Below is a small trained network, with its code and all its weights. Each question gives an input and a class and asks what happens when units are switched off, that is, made to give their printed mean instead of their output.

import numpy as np


def w(rows, s, z=0):
    codes = np.array(rows[::2]) - 128.0
    scale = np.full(codes.shape[1], s)
    scale[-1] = z or s
    return codes * scale


def f(y):
    return y / 2 * (1 + np.tanh(0.7978845608 * (y + 0.044715 * y**3)))


def log_softmax(a):
    a = a - a.max(-1, keepdims=True)
    return a - np.log(np.exp(a).sum(-1, keepdims=True))


def net(x, mask):
    res = np.array(x, float).reshape(1, 7) / 4 @ E
    y = f(res @ A[0][:, :-1].T + A[0][:, -1])
    res = res + np.where(mask, y, B[0][:, -1]) @ B[0][:, :-1]
    return log_softmax(res[-1] @ U[:, :-1].T + U[:, -1])


A, B = {}, {}
E = w([
[192,156,152,177],'x0',
[133,131,118,61],'x1',
[162,50,116,68],'x2',
[160,212,54,94],'x3',
[117,102,5,126],'x4',
[194,38,60,180],'x5',
[128,119,154,187],'x6',
],0.011)
A[0] = w([
[118,107,90,130,89],'N1',
[145,190,189,122,83],'N2',
[191,60,139,155,166],'N3',
[41,123,157,130,103],'N4',
[149,195,11,186,104],'N5',
[45,114,119,151,168],'N6',
[161,117,155,165,52],'N7',
[97,200,73,161,134],'N8',
[132,146,177,171,195],'N9',
[109,156,168,218,162],'N10',
[172,80,116,45,105],'N11',
[96,219,76,122,121],'N12',
[161,146,57,131,84],'N13',
[141,139,161,136,90],'N14',
[176,7,112,202,177],'N15',
[165,123,125,104,164],'N16',
[123,101,232,168,150],'N17',
[44,136,75,220,52],'N18',
[172,153,202,222,165],'N19',
[179,155,114,8,133],'N20',
[41,118,117,93,115],'N21',
[74,112,233,180,110],'N22',
[128,96,125,37,20],'N23',
[108,127,155,230,104],'N24',
[173,20,101,203,114],'N25',
[193,25,116,188,104],'N26',
[142,95,72,126,184],'N27',
[162,157,24,155,134],'N28',
[76,114,225,175,107],'N29',
[122,96,74,119,1],'N30',
],0.012,0.0078)
B[0] = w([
[146,152,126,115,147],'N1',
[178,191,148,127,172],'N2',
[107,170,65,156,200],'N3',
[115,106,103,77,160],'N4',
[193,241,191,96,218],'N5',
[141,135,84,59,167],'N6',
[156,151,143,130,140],'N7',
[25,159,149,113,185],'N8',
[221,148,171,120,185],'N9',
[235,122,117,118,193],'N10',
[140,149,90,191,191],'N11',
[82,175,104,119,198],'N12',
[106,152,173,107,173],'N13',
[181,146,160,127,136],'N14',
[94,132,1,196,252],'N15',
[126,181,112,168,156],'N16',
[131,152,162,87,201],'N17',
[114,54,68,67,162],'N18',
[253,150,170,143,215],'N19',
[191,178,105,180,215],'N20',
[126,147,89,110,173],'N21',
[98,131,193,62,198],'N22',
[169,98,74,213,163],'N23',
[242,110,148,104,178],'N24',
[151,112,58,204,228],'N25',
[137,121,65,188,220],'N26',
[125,193,123,138,201],'N27',
[98,188,187,117,214],'N28',
[100,126,194,60,191],'N29',
[160,137,151,109,149],'N30',
],0.0093,0.014)
U = w([
[79,123,26,157,189],'0',
[114,52,123,68,170],'1',
[114,171,162,89,126],'2',
[167,145,77,162,209],'3',
[29,11,145,202,51],'4',
[74,37,153,194,2],'5',
],0.011,0.0077)

Each question gives the input, the list of numbers given to net, and the class t.
The units are the neurons (one row each of A and B). Each row of codes is followed by its name. A weight is (code - 128) times the scale printed after its matrix; where a second scale follows, it is the last column's (A, B and U).
mask holds one flag per neuron, in row order. A switched-off neuron (its flag False) gives its mean, the last column of its row in B, instead of its output. The means were averaged over made-up inputs and are rounded, as every weight is.
A unit's drop is (log p(t) with every unit on - log p(t) with that unit switched off) / (log p(t) with every unit on - log p(t) with every unit switched off).
The circuit of an input: a set's keep is (log p(t) with only the set's units on - log p(t) with every unit switched off) / (log p(t) with every unit on - log p(t) with every unit switched off). Starting from the 12 units with the biggest drops (on a tie, the unit counted first), units are removed one at a time, each time the one whose removal leaves the highest keep (on an exact tie, the one counted first), for as long as the keep stays at least 0.8.
circuit, biggest first: the units of the circuit, biggest drop first
top k neurons: the k neurons with the biggest drops, biggest first
drop of u: that unit's drop, to one decimal
input [-2,6,0,5,0,4,-1], class 2: circuit, biggest first : (N15 N25)
input [1,-4,6,0,3,0,-8], class 0: circuit, biggest first : (N19 N5)
input [4,1,6,1,5,7,-5], class 0: circuit, biggest first : (N15)
input [-5,-4,-5,-1,8,6,5], class 0: top 2 neurons : (N15 N18)
input [-7,-3,-6,-6,-6,5,3], class 2: top 3 neurons : (N22 N29 N17)
input [1,7,1,-2,4,-3,4], class 0: top 2 neurons : (N5 N19)
input [5,-5,5,-8,-6,-2,5], class 2: top 3 neurons : (N22 N29 N17)
input [1,7,-6,2,3,-5,5], class 2: drop of N15 : 0.2
input [-6,-2,3,8,-8,6,4], class 0: drop of N19 : 0.2
input [-4,7,0,2,-6,0,4], class 2: top 2 neurons : (N15 N25)
input [-6,-1,-4,-4,0,-3,6], class 1: drop of N16 : 0.0
input [1,7,-7,-8,4,8,0], class 0: drop of N15 : 0.1
